Below is a small trained network, with its code and all its weights. Each question gives an input and a class and asks what happens when units are switched off, that is, made to give their printed mean instead of their output.

import numpy as np


def w(rows, s, z=0):
    codes = np.array(rows[::2]) - 128.0
    scale = np.full(codes.shape[1], s)
    scale[-1] = z or s
    return codes * scale


def norm(h):
    return h / np.sqrt((h * h).mean(-1, keepdims=True) + 1e-5)


def f(y):
    return np.maximum(y, 0)


def log_softmax(a):
    a = a - a.max(-1, keepdims=True)
    return a - np.log(np.exp(a).sum(-1, keepdims=True))


def net(x, mask):
    res = np.array(x, float).reshape(1, 6) / 4 @ E
    u = 0
    for l in range(2):
        y = f(norm(res) @ A[l][:, :-1].T + A[l][:, -1])
        res = res + np.where(mask[u : u + 13], y, B[l][:, -1]) @ B[l][:, :-1]
        u += 13
    return log_softmax(norm(res)[-1] @ U[:, :-1].T + U[:, -1])


A, B = {}, {}
E = w([
[125,128,132,130],'x0',
[111,175,107,1],'x1',
[129,128,128,128],'x2',
[21,74,69,109],'x3',
[128,128,127,129],'x4',
[203,42,173,78],'x5',
],0.009)
A[0] = w([
[127,113,178,1,49],'L0N1',
[81,188,116,240,125],'L0N2',
[123,249,166,135,103],'L0N3',
[113,102,156,24,1],'L0N4',
[175,95,99,145,181],'L0N5',
[95,138,184,80,107],'L0N6',
[78,27,90,107,155],'L0N7',
[90,181,89,80,22],'L0N8',
[132,200,78,67,109],'L0N9',
[78,213,138,82,88],'L0N10',
[142,108,205,124,64],'L0N11',
[57,116,89,112,160],'L0N12',
[159,166,114,140,140],'L0N13',
],0.011,0.0069)
B[0] = w([
[157,183,1,217,211],'L0N1',
[214,128,47,87,253],'L0N2',
[136,135,182,222,227],'L0N3',
[197,97,69,238,168],'L0N4',
[70,109,193,131,208],'L0N5',
[187,149,97,119,163],'L0N6',
[13,120,194,187,241],'L0N7',
[49,178,167,58,166],'L0N8',
[86,118,188,137,219],'L0N9',
[87,141,191,89,204],'L0N10',
[156,117,156,117,153],'L0N11',
[75,111,56,70,225],'L0N12',
[130,128,133,171,183],'L0N13',
],0.0091,0.0057)
A[1] = w([
[167,132,193,130,99],'L1N1',
[209,235,97,125,222],'L1N2',
[69,114,140,168,114],'L1N3',
[93,104,32,121,133],'L1N4',
[243,158,92,228,110],'L1N5',
[130,73,67,150,166],'L1N6',
[94,250,193,128,84],'L1N7',
[139,135,207,145,52],'L1N8',
[127,104,142,37,253],'L1N9',
[71,120,44,64,107],'L1N10',
[151,135,154,164,128],'L1N11',
[112,156,106,184,117],'L1N12',
[44,126,7,154,118],'L1N13',
],0.013,0.0054)
B[1] = w([
[195,115,1,132,169],'L1N1',
[10,152,175,141,228],'L1N2',
[172,168,140,116,172],'L1N3',
[203,80,114,163,191],'L1N4',
[81,180,81,44,245],'L1N5',
[96,92,164,182,178],'L1N6',
[37,96,208,223,188],'L1N7',
[206,53,99,152,161],'L1N8',
[65,233,87,137,161],'L1N9',
[189,146,118,110,190],'L1N10',
[146,112,100,29,171],'L1N11',
[154,126,203,62,168],'L1N12',
[246,125,148,98,230],'L1N13',
],0.0096,0.011)
U = w([
[102,254,109,64,21],'0',
[223,100,84,103,131],'1',
[76,129,223,196,250],'2',
],0.021,0.002)

Each question gives the input, the list of numbers given to net, and the class t.
The units are the neurons (one row each of A and B). Each row of codes is followed by its name. A weight is (code - 128) times the scale printed after its matrix; where a second scale follows, it is the last column's (A, B and U).
mask holds one flag per neuron, layer by layer. A switched-off neuron (its flag False) gives its mean, the last column of its row in B, instead of its output. The means were averaged over made-up inputs and are rounded, as every weight is.
A unit's drop is (log p(t) with every unit on - log p(t) with that unit switched off) / (log p(t) with every unit on - log p(t) with every unit switched off).
The circuit of an input: a set's keep is (log p(t) with only the set's units on - log p(t) with every unit switched off) / (log p(t) with every unit on - log p(t) with every unit switched off). Starting from the 12 units with the biggest drops (on a tie, the unit counted first), units are removed one at a time, each time the one whose removal leaves the highest keep (on an exact tie, the one counted first), for as long as the keep stays at least 0.8.
circuit, biggest first: the units of the circuit, biggest drop first
most important unit: the unit with the biggest drop
k most important neurons: the k neurons with the biggest drops, biggest first
top k neurons in layer l: the k neurons of layer l with the biggest drops, biggest first
drop of u: that unit's drop, to one decimal
input [-2,-4,5,-5,0,-7], class 0: most important unit : L0N2
input [-5,8,-2,2,-3,3], class 1: 2 most important neurons : (L0N1; L0N4)
input [-3,0,-6,4,0,8], class 2: 2 most important neurons : (L0N7; L0N2)
input [2,-1,4,1,-2,7], class 2: top 4 neurons in layer 1 : (L1N13; L1N5; L1N10; L1N4)
input [7,2,-3,0,3,5], class 0: 2 most important neurons : (L1N5; L0N1)
input [-8,-4,4,-4,5,0], class 0: top 2 neurons in layer 0 : (L0N7; L0N9)
input [8,-1,-1,-7,0,0], class 0: 4 most important neurons : (L0N7; L1N5; L0N9; L0N10)
input [-2,5,8,0,-6,-7], class 2: top 2 neurons in layer 1 : (L1N7; L1N5)
input [5,1,3,-5,7,-6], class 2: 2 most important neurons : (L1N7; L0N10)
input [0,-3,0,0,-1,-1], class 0: 2 most important neurons : (L1N5; L0N12)
input [-7,-6,-7,-5,-6,-6], class 0: 2 most important neurons : (L1N5; L0N2)
input [4,-5,-1,-2,-6,0], class 0: 2 most important neurons : (L1N5; L0N2)
input [7,3,4,-1,3,7], class 0: 2 most important neurons : (L1N5; L0N1)
input [-6,2,6,-7,8,-6], class 2: circuit, biggest first : (L1N7)
input [2,3,-2,-7,2,0], class 2: 2 most important neurons : (L1N7; L0N2)
input [4,1,0,-2,0,-3], class 2: 2 most important neurons : (L1N7; L0N10)
input [4,6,1,-7,4,-1], class 2: drop of L1N7 : 0.4
input [5,7,3,-1,-5,0], class 2: drop of L0N10 : 0.2
input [-1,5,-7,-1,-2,-5], class 2: drop of L0N3 : 0.1
